Below are the code and all the weights of a small trained network. Each question names an input and a class and asks about switching units off, where a switched-off unit gives its printed mean instead of its output.

import numpy as np


def w(rows, s, z=0):
    codes = np.array(rows[::2]) - 128.0
    scale = np.full(codes.shape[1], s)
    scale[-1] = z or s
    return codes * scale


def f(y):
    return np.maximum(y, 0)


def log_softmax(a):
    a = a - a.max(-1, keepdims=True)
    return a - np.log(np.exp(a).sum(-1, keepdims=True))


def net(x, mask):
    res = np.array(x, float).reshape(1, 5) / 4 @ E
    y = f(res @ A[0][:, :-1].T + A[0][:, -1])
    res = res + np.where(mask, y, B[0][:, -1]) @ B[0][:, :-1]
    return log_softmax(res[-1] @ U[:, :-1].T + U[:, -1])


A, B = {}, {}
E = w([
[254,168,84,67,195],'x0',
[88,116,209,12,103],'x1',
[127,125,127,127,130],'x2',
[130,64,34,90,13],'x3',
[126,133,127,128,127],'x4',
],0.0084)
A[0] = w([
[118,126,124,196,101,141],'n0',
[155,132,79,119,77,53],'n1',
[129,123,168,64,139,48],'n2',
[109,124,196,147,151,102],'n3',
[205,159,85,26,144,6],'n4',
[155,117,143,141,137,90],'n5',
[140,113,112,169,129,143],'n6',
[141,120,54,122,78,136],'n7',
[140,123,60,108,89,56],'n8',
[112,152,187,11,137,37],'n9',
[135,130,129,132,136,106],'n10',
[114,124,38,232,116,45],'n11',
[158,85,59,111,81,82],'n12',
[118,105,130,121,118,87],'n13',
[22,134,173,253,92,78],'n14',
[146,117,120,105,133,75],'n15',
[116,120,135,53,65,81],'n16',
[117,136,149,175,121,63],'n17',
[219,160,115,170,235,140],'n18',
[130,129,117,130,147,108],'n19',
[107,104,169,43,152,125],'n20',
[43,92,146,90,12,118],'n21',
[135,143,158,90,130,56],'n22',
[93,166,228,149,188,55],'n23',
[144,130,72,115,92,55],'n24',
[119,144,180,148,175,166],'n25',
[127,144,122,150,157,90],'n26',
],0.018,0.012)
B[0] = w([
[154,127,168,126,127,177],'n0',
[168,135,104,134,128,157],'n1',
[169,133,98,132,124,155],'n2',
[129,132,175,124,130,174],'n3',
[133,123,255,129,124,194],'n4',
[112,140,121,126,127,133],'n5',
[156,131,138,119,128,165],'n6',
[163,132,178,124,136,194],'n7',
[172,136,103,131,127,163],'n8',
[218,118,106,122,127,189],'n9',
[122,129,122,135,128,131],'n10',
[105,131,216,121,127,192],'n11',
[191,117,141,128,125,185],'n12',
[118,135,113,139,133,133],'n13',
[228,125,107,128,127,233],'n14',
[119,139,152,137,136,136],'n15',
[56,132,88,134,128,174],'n16',
[141,143,101,126,134,144],'n17',
[99,128,4,130,126,254],'n18',
[125,135,116,135,124,135],'n19',
[161,127,188,137,129,192],'n20',
[16,133,134,127,133,222],'n21',
[153,138,106,133,132,142],'n22',
[103,123,214,128,122,206],'n23',
[165,122,106,120,130,155],'n24',
[181,125,127,124,126,204],'n25',
[108,121,100,131,130,145],'n26',
],0.05,0.017)
U = w([
[254,103,74,114,124,180],'0',
[138,101,219,121,120,182],'1',
[61,118,45,130,130,2],'2',
],0.0095,0.0035)

Each question gives the input, the list of numbers given to net, and the class t.
The units are the neurons (one row each of A and B). Each row of codes is followed by its name. A weight is (code - 128) times the scale printed after its matrix; where a second scale follows, it is the last column's (A, B and U).
mask holds one flag per neuron, in row order. A switched-off neuron (its flag False) gives its mean, the last column of its row in B, instead of its output. The means were averaged over made-up inputs and are rounded, as every weight is.
A unit's drop is (log p(t) with every unit on - log p(t) with that unit switched off) / (log p(t) with every unit on - log p(t) with every unit switched off).
The circuit of an input: a set's keep is (log p(t) with only the set's units on - log p(t) with every unit switched off) / (log p(t) with every unit on - log p(t) with every unit switched off). Starting from the 12 units with the biggest drops (on a tie, the unit counted first), units are removed one at a time, each time the one whose removal leaves the highest keep (on an exact tie, the one counted first), for as long as the keep stays at least 0.8.
circuit, biggest first: the units of the circuit, biggest drop first
unit that matters most: the unit with the biggest drop
k most important neurons: the k neurons with the biggest drops, biggest first
drop of u: that unit's drop, to one decimal
input [-1,-7,-4,7,2], class 1: unit that matters most	n11
input [6,-3,-4,-1,-1], class 2: circuit, biggest first	n18, n14
input [0,8,-2,6,6], class 2: 2 most important neurons	n21, n16
input [6,6,-6,3,7], class 1: 2 most important neurons	n4, n18
input [0,-1,-5,1,-3], class 1: 4 most important neurons	n18, n14, n9, n25
input [-8,7,-1,1,0], class 2: 3 most important neurons	n21, n16, n4
input [-8,8,-8,2,-6], class 2: 2 most important neurons	n21, n16
input [1,-3,8,-8,4], class 2: 3 most important neurons	n18, n14, n9
input [1,8,5,5,5], class 1: 3 most important neurons	n18, n20, n21
input [6,2,2,4,6], class 1: 2 most important neurons	n4, n14
input [-8,0,-1,5,-7], class 1: 4 most important neurons	n18, n21, n14, n0
input [7,6,-4,5,6], class 1: 2 most important neurons	n4, n18
input [-2,8,6,8,5], class 2: drop of n16	0.2
input [1,-8,1,-7,4], class 2: circuit, biggest first	n18
input [6,-4,-1,-3,0], class 2: drop of n2	0.0
input [6,-1,-4,-1,-3], class 2: drop of n18	0.3
